[[-17  -1  28]
 [ -9   6  40]
 [  4  13  15]
 [-15 -16 -13]]
->
[[-15 -16 -13]
 [-17  -1  28]
 [ -9   6  40]
 [  4  13  15]]

[[-45 -37  -9  45 -47  13  10 -32  18  52 -34 -27]
 [-35  11 -44 -53   1  39  31 -34 -32 -20 -38   3]
 [  8  54 -28 -34 -31 -19  11 -51   3 -27  23 -13]
 [-33 -54 -21  48  -3  23 -33  10   0 -31 -25 -12]
 [-34 -24 -54   0 -29 -38   5  49 -19 -38  33  34]
 [  5 -25 -32 -14  47   4  39  26  -2 -20  15  18]
 [ 42 -53  37  41  46   0  31 -23 -38   7 -20 -51]]
->
[[-33 -54 -21  48  -3  23 -33  10   0 -31 -25 -12]
 [ 42 -53  37  41  46   0  31 -23 -38   7 -20 -51]
 [-45 -37  -9  45 -47  13  10 -32  18  52 -34 -27]
 [  5 -25 -32 -14  47   4  39  26  -2 -20  15  18]
 [-34 -24 -54   0 -29 -38   5  49 -19 -38  33  34]
 [-35  11 -44 -53   1  39  31 -34 -32 -20 -38   3]
 [  8  54 -28 -34 -31 -19  11 -51   3 -27  23 -13]]

[[16 55]
 [51 21]
 [ 1 34]
 [ 8 52]
 [40 35]
 [15 53]
 [41 36]
 [53 11]]
->
[[53 11]
 [51 21]
 [ 1 34]
 [40 35]
 [41 36]
 [ 8 52]
 [15 53]
 [16 55]]

[[ 28  -5 -12 -36  46   4 -38]
 [ 20  -9 -20 -24  44   7 -10]
 [  1  46   8 -21 -22   3 -22]
 [  4  49   5 -14 -15   7  -1]]
->
[[ 20  -9 -20 -24  44   7 -10]
 [ 28  -5 -12 -36  46   4 -38]
 [  1  46   8 -21 -22   3 -22]
 [  4  49   5 -14 -15   7  -1]]

[[  8  -4  10 -21 -24 -20   7 -10]
 [ -6 -17   2 -33 -34 -18  17 -13]
 [ 13   4  25 -19 -23  -7  -1  -7]
 [ 15   7  -1 -28 -18 -54   8 -11]
 [ -3 -13   7 -31 -32 -15  14 -11]
 [ -3 -14  12 -29 -32  -8  11  -8]
 [  3  -8  12 -26 -28 -14   9  -9]]
->
[[ -6 -17   2 -33 -34 -18  17 -13]
 [ -3 -14  12 -29 -32  -8  11  -8]
 [ -3 -13   7 -31 -32 -15  14 -11]
 [  3  -8  12 -26 -28 -14   9  -9]
 [  8  -4  10 -21 -24 -20   7 -10]
 [ 13   4  25 -19 -23  -7  -1  -7]
 [ 15   7  -1 -28 -18 -54   8 -11]]

[[ 42  27  -8   2  19  36  17  21 -44  -7]
 [-44  -3  -8 -25  32  -7  11 -45  27   8]]
->
[[-44  -3  -8 -25  32  -7  11 -45  27   8]
 [ 42  27  -8   2  19  36  17  21 -44  -7]]

[[-27  48]
 [  0  13]]
->
[[  0  13]
 [-27  48]]

[[-24  12 -31]
 [ 34 -12  14]
 [ -7 -45 -10]
 [ -7 -11  -1]
 [-17  21  22]]
->
[[ -7 -45 -10]
 [ 34 -12  14]
 [ -7 -11  -1]
 [-24  12 -31]
 [-17  21  22]]

[[ 24  -3  -2]
 [ 25  -4   5]
 [ -4   4  10]
 [ -7   1  -3]
 [  1  -2  -3]
 [  3  -1  -8]
 [-40   6   1]]
->
[[ 25  -4   5]
 [ 24  -3  -2]
 [  1  -2  -3]
 [  3  -1  -8]
 [ -7   1  -3]
 [ -4   4  10]
 [-40   6   1]]
---
[[ -1   0  -4  -8  10  10  15  -3  -2   4]
 [  3  -1 -13 -40  20  -1  -8 -10   0  10]
 [  6   1 -11   0  -2  -2  15  -6   6   1]
 [ 16   1  -3 -19   8  16  -9 -10 -10   4]
 [-16  -5  10  20 -13 -13  -1  10  12 -11]]
->
[[  0  -4  -8  10  10  15  -3  -2   4  -1]
 [ -1 -13 -40  20  -1  -8 -10   0  10   3]
 [  1 -11   0  -2  -2  15  -6   6   1   6]
 [  1  -3 -19   8  16  -9 -10 -10   4  16]
 [ -5  10  20 -13 -13  -1  10  12 -11 -16]]

[[ 21   6  -8   5  13 -11]
 [-16   4   4   2  11 -33]
 [  7  -6   1  -9   1  15]
 [  7  -9   3  -2  33  -1]
 [-41  -1  -4 -39 -16  -3]
 [  1  -1 -11 -14  -6  21]
 [ 29  26  -6 -11  25   1]
 [ -2 -27  -2 -12  10  18]
 [ 40  -8  -5 -15   3  55]
 [ -2   4   7  -2   3   2]]
->
[[  6  -8   5  13 -11  21]
 [  4   4   2  11 -33 -16]
 [ -6   1  -9   1  15   7]
 [ -9   3  -2  33  -1   7]
 [ -1  -4 -39 -16  -3 -41]
 [ -1 -11 -14  -6  21   1]
 [ 26  -6 -11  25   1  29]
 [-27  -2 -12  10  18  -2]
 [ -8  -5 -15   3  55  40]
 [  4   7  -2   3   2  -2]]

[[50 -8]
 [49 -8]
 [51 -8]
 [53 -6]
 [53 -6]
 [54 -6]]
->
[[-8 50]
 [-8 49]
 [-8 51]
 [-6 53]
 [-6 53]
 [-6 54]]

[[ -1   7  -2  -2 -22]
 [-22  18   5  13 -20]
 [  1  12  12  -5 -15]
 [ 14 -14  11 -16  42]
 [ -1  -4 -12  17 -20]
 [ -8  -6  -4  11  17]
 [ 14 -18 -10  -9  23]
 [  4  -1   7 -14  19]
 [-11  -6 -15  21 -22]
 [ 24 -34 -18   0 -29]
 [ -6   8  -4   2 -50]]
->
[[  7  -2  -2 -22  -1]
 [ 18   5  13 -20 -22]
 [ 12  12  -5 -15   1]
 [-14  11 -16  42  14]
 [ -4 -12  17 -20  -1]
 [ -6  -4  11  17  -8]
 [-18 -10  -9  23  14]
 [ -1   7 -14  19   4]
 [ -6 -15  21 -22 -11]
 [-34 -18   0 -29  24]
 [  8  -4   2 -50  -6]]

[[ 16 -38]
 [-22  -1]
 [ 15 -18]
 [-46 -20]
 [  6   0]
 [ 24 -27]
 [ 14  38]
 [-11  16]
 [ 22  -8]
 [-50 -22]
 [ 25   4]]
->
[[-38  16]
 [ -1 -22]
 [-18  15]
 [-20 -46]
 [  0   6]
 [-27  24]
 [ 38  14]
 [ 16 -11]
 [ -8  22]
 [-22 -50]
 [  4  25]]

[[ 23  -6  -7]
 [-46  -4  -7]
 [-50  -8 -12]]
->
[[ -6  -7  23]
 [ -4  -7 -46]
 [ -8 -12 -50]]

[[ -3  -1   3  -1   8   2   7  40   4 -24  20  14 -10   5  14  25]
 [ 14   2 -12  26 -15 -15  -6 -33 -10   6  10  19 -20   7  -9   7]]
->
[[ -1   3  -1   8   2   7  40   4 -24  20  14 -10   5  14  25  -3]
 [  2 -12  26 -15 -15  -6 -33 -10   6  10  19 -20   7  -9   7  14]]

[[-43   7  39  26 -18   3  54  47 -11  -1  51  51  14]
 [ -5   4  37  16  10 -34  28   4  -9 -46   9 -20  -2]
 [ 16 -34   8  -6  44 -41  11 -28  18 -44 -20 -51  18]]
->
[[  7  39  26 -18   3  54  47 -11  -1  51  51  14 -43]
 [  4  37  16  10 -34  28   4  -9 -46   9 -20  -2  -5]
 [-34   8  -6  44 -41  11 -28  18 -44 -20 -51  18  16]]
